Below is a small trained network, with its code and all its weights. Each question gives an input and a class and asks what happens when units are switched off, that is, made to give their printed mean instead of their output.

import numpy as np


def w(rows, s, z=0):
    codes = np.array(rows[::2]) - 128.0
    scale = np.full(codes.shape[1], s)
    scale[-1] = z or s
    return codes * scale


def norm(h):
    return h / np.sqrt((h * h).mean(-1, keepdims=True) + 1e-5)


def f(y):
    return np.maximum(y, 0)


def log_softmax(a):
    a = a - a.max(-1, keepdims=True)
    return a - np.log(np.exp(a).sum(-1, keepdims=True))


def net(x, mask):
    res = np.array(x, float).reshape(1, 4) / 4 @ E
    u = 0
    for l in range(3):
        y = f(norm(res) @ A[l][:, :-1].T + A[l][:, -1])
        res = res + np.where(mask[u : u + 7], y, B[l][:, -1]) @ B[l][:, :-1]
        u += 7
    return log_softmax(norm(res)[-1] @ U[:, :-1].T + U[:, -1])


A, B = {}, {}
E = w([
[232,120,122,88,171,85,207,123,138,167],'x0',
[84,84,107,1,117,110,118,98,203,107],'x1',
[41,136,156,115,132,138,247,215,110,60],'x2',
[225,125,107,172,146,213,111,131,145,221],'x3',
],0.0091)
A[0] = w([
[171,199,140,127,83,6,110,102,66,129,90],'0.n1',
[107,142,156,174,131,38,127,84,160,84,76],'0.n2',
[2,85,124,113,159,167,120,30,175,128,66],'0.n3',
[192,179,175,184,73,73,154,61,172,122,136],'0.n4',
[123,167,98,210,106,127,108,109,145,168,65],'0.n5',
[114,103,96,124,135,112,118,133,111,175,1],'0.n6',
[145,202,126,174,80,47,130,103,104,126,49],'0.n7',
],0.0089,0.0071)
B[0] = w([
[145,53,134,113,238,168,135,130,116,43,247],'0.n1',
[123,78,149,90,154,169,86,148,45,32,205],'0.n2',
[165,56,98,183,48,43,109,129,207,38,249],'0.n3',
[152,121,82,53,177,206,78,191,48,116,255],'0.n4',
[124,134,150,245,94,215,73,56,58,174,215],'0.n5',
[117,78,124,116,216,207,150,53,79,74,128],'0.n6',
[144,65,245,93,254,84,96,129,41,44,183],'0.n7',
],0.0079,0.0043)
A[1] = w([
[254,107,47,94,184,146,157,110,156,212,3],'1.n1',
[26,100,63,21,92,133,16,82,206,157,128],'1.n2',
[179,173,150,233,185,120,89,54,48,134,148],'1.n3',
[221,73,78,103,175,170,163,40,133,236,137],'1.n4',
[85,162,151,154,144,26,146,198,62,60,20],'1.n5',
[189,143,174,177,146,42,105,116,86,126,101],'1.n6',
[185,154,127,194,142,204,90,83,101,187,19],'1.n7',
],0.0084,0.0037)
B[1] = w([
[167,191,234,96,178,51,187,183,216,90,226],'1.n1',
[197,108,13,166,67,57,90,81,123,2,230],'1.n2',
[107,78,121,118,73,183,10,171,14,167,253],'1.n3',
[166,226,189,142,170,65,169,174,170,111,254],'1.n4',
[51,54,146,26,161,159,179,120,120,171,198],'1.n5',
[170,104,76,58,121,190,77,126,114,112,164],'1.n6',
[166,112,57,182,59,214,157,151,96,237,228],'1.n7',
],0.0099,0.0084)
A[2] = w([
[176,213,148,72,177,131,139,114,205,160,68],'2.n1',
[87,120,55,112,111,172,140,144,189,83,144],'2.n2',
[164,153,139,196,68,149,120,121,83,223,138],'2.n3',
[207,173,254,170,196,73,148,102,160,126,139],'2.n4',
[108,101,126,55,159,101,181,64,177,119,94],'2.n5',
[57,110,170,110,83,151,214,122,169,167,116],'2.n6',
[131,177,171,170,81,22,188,85,112,150,3],'2.n7',
],0.011,0.0072)
B[2] = w([
[103,191,145,150,119,38,173,174,188,94,194],'2.n1',
[117,134,123,182,155,86,110,50,119,121,204],'2.n2',
[153,178,66,171,52,153,93,146,137,222,254],'2.n3',
[104,124,134,20,188,183,189,188,211,132,240],'2.n4',
[143,186,107,195,40,175,121,128,99,131,188],'2.n5',
[96,197,193,206,170,153,163,88,199,246,176],'2.n6',
[163,183,125,110,199,209,157,160,163,116,139],'2.n7',
],0.012,0.0081)
U = w([
[13,180,209,198,175,134,233,58,136,209,31],'0',
[100,44,192,52,211,144,69,174,41,68,247],'1',
[212,214,198,79,203,58,197,217,243,106,193],'2',
[79,82,46,197,48,2,87,28,204,14,85],'3',
[212,191,73,220,54,208,45,207,80,237,4],'4',
],0.013,0.0035)

Each question gives the input, the list of numbers given to net, and the class t.
The units are the neurons (one row each of A and B). Each row of codes is followed by its name. A weight is (code - 128) times the scale printed after its matrix; where a second scale follows, it is the last column's (A, B and U).
mask holds one flag per neuron, layer by layer. A switched-off neuron (its flag False) gives its mean, the last column of its row in B, instead of its output. The means were averaged over made-up inputs and are rounded, as every weight is.
A unit's drop is (log p(t) with every unit on - log p(t) with that unit switched off) / (log p(t) with every unit on - log p(t) with every unit switched off).
The circuit of an input: a set's keep is (log p(t) with only the set's units on - log p(t) with every unit switched off) / (log p(t) with every unit on - log p(t) with every unit switched off). Starting from the 12 units with the biggest drops (on a tie, the unit counted first), units are removed one at a time, each time the one whose removal leaves the highest keep (on an exact tie, the one counted first), for as long as the keep stays at least 0.8.
units of the circuit, in order: the units of the circuit, biggest drop first
unit that matters most: the unit with the biggest drop
top k neurons: the k neurons with the biggest drops, biggest first
drop when u is switched off: that unit's drop, to one decimal
input [-1,1,2,7], class 2: units of the circuit, in order	1.n1
input [8,-5,-4,8], class 2: top 4 neurons	1.n1, 1.n4, 2.n4, 2.n1
input [0,-5,-5,-4], class 1: top 2 neurons	0.n7, 0.n1
input [-6,-1,8,7], class 0: top 3 neurons	1.n3, 0.n5, 1.n7
input [0,-7,6,1], class 0: units of the circuit, in order	1.n5, 1.n2
input [-6,-8,7,-1], class 0: top 2 neurons	1.n5, 2.n6
input [-1,4,8,-3], class 0: units of the circuit, in order	2.n6, 1.n5
input [-3,-6,5,-5], class 0: units of the circuit, in order	1.n5, 2.n6
input [5,-2,-3,6], class 2: top 3 neurons	1.n1, 1.n4, 2.n4
input [3,1,-5,3], class 2: drop when 1.n1 is switched off	0.4
input [-7,-2,-2,-5], class 3: drop when 0.n3 is switched off	0.2
input [1,1,0,5], class 2: drop when 1.n1 is switched off	0.3
input [5,-7,8,-4], class 0: drop when 1.n5 is switched off	0.1
input [4,6,-1,-2], class 3: unit that matters most	1.n2
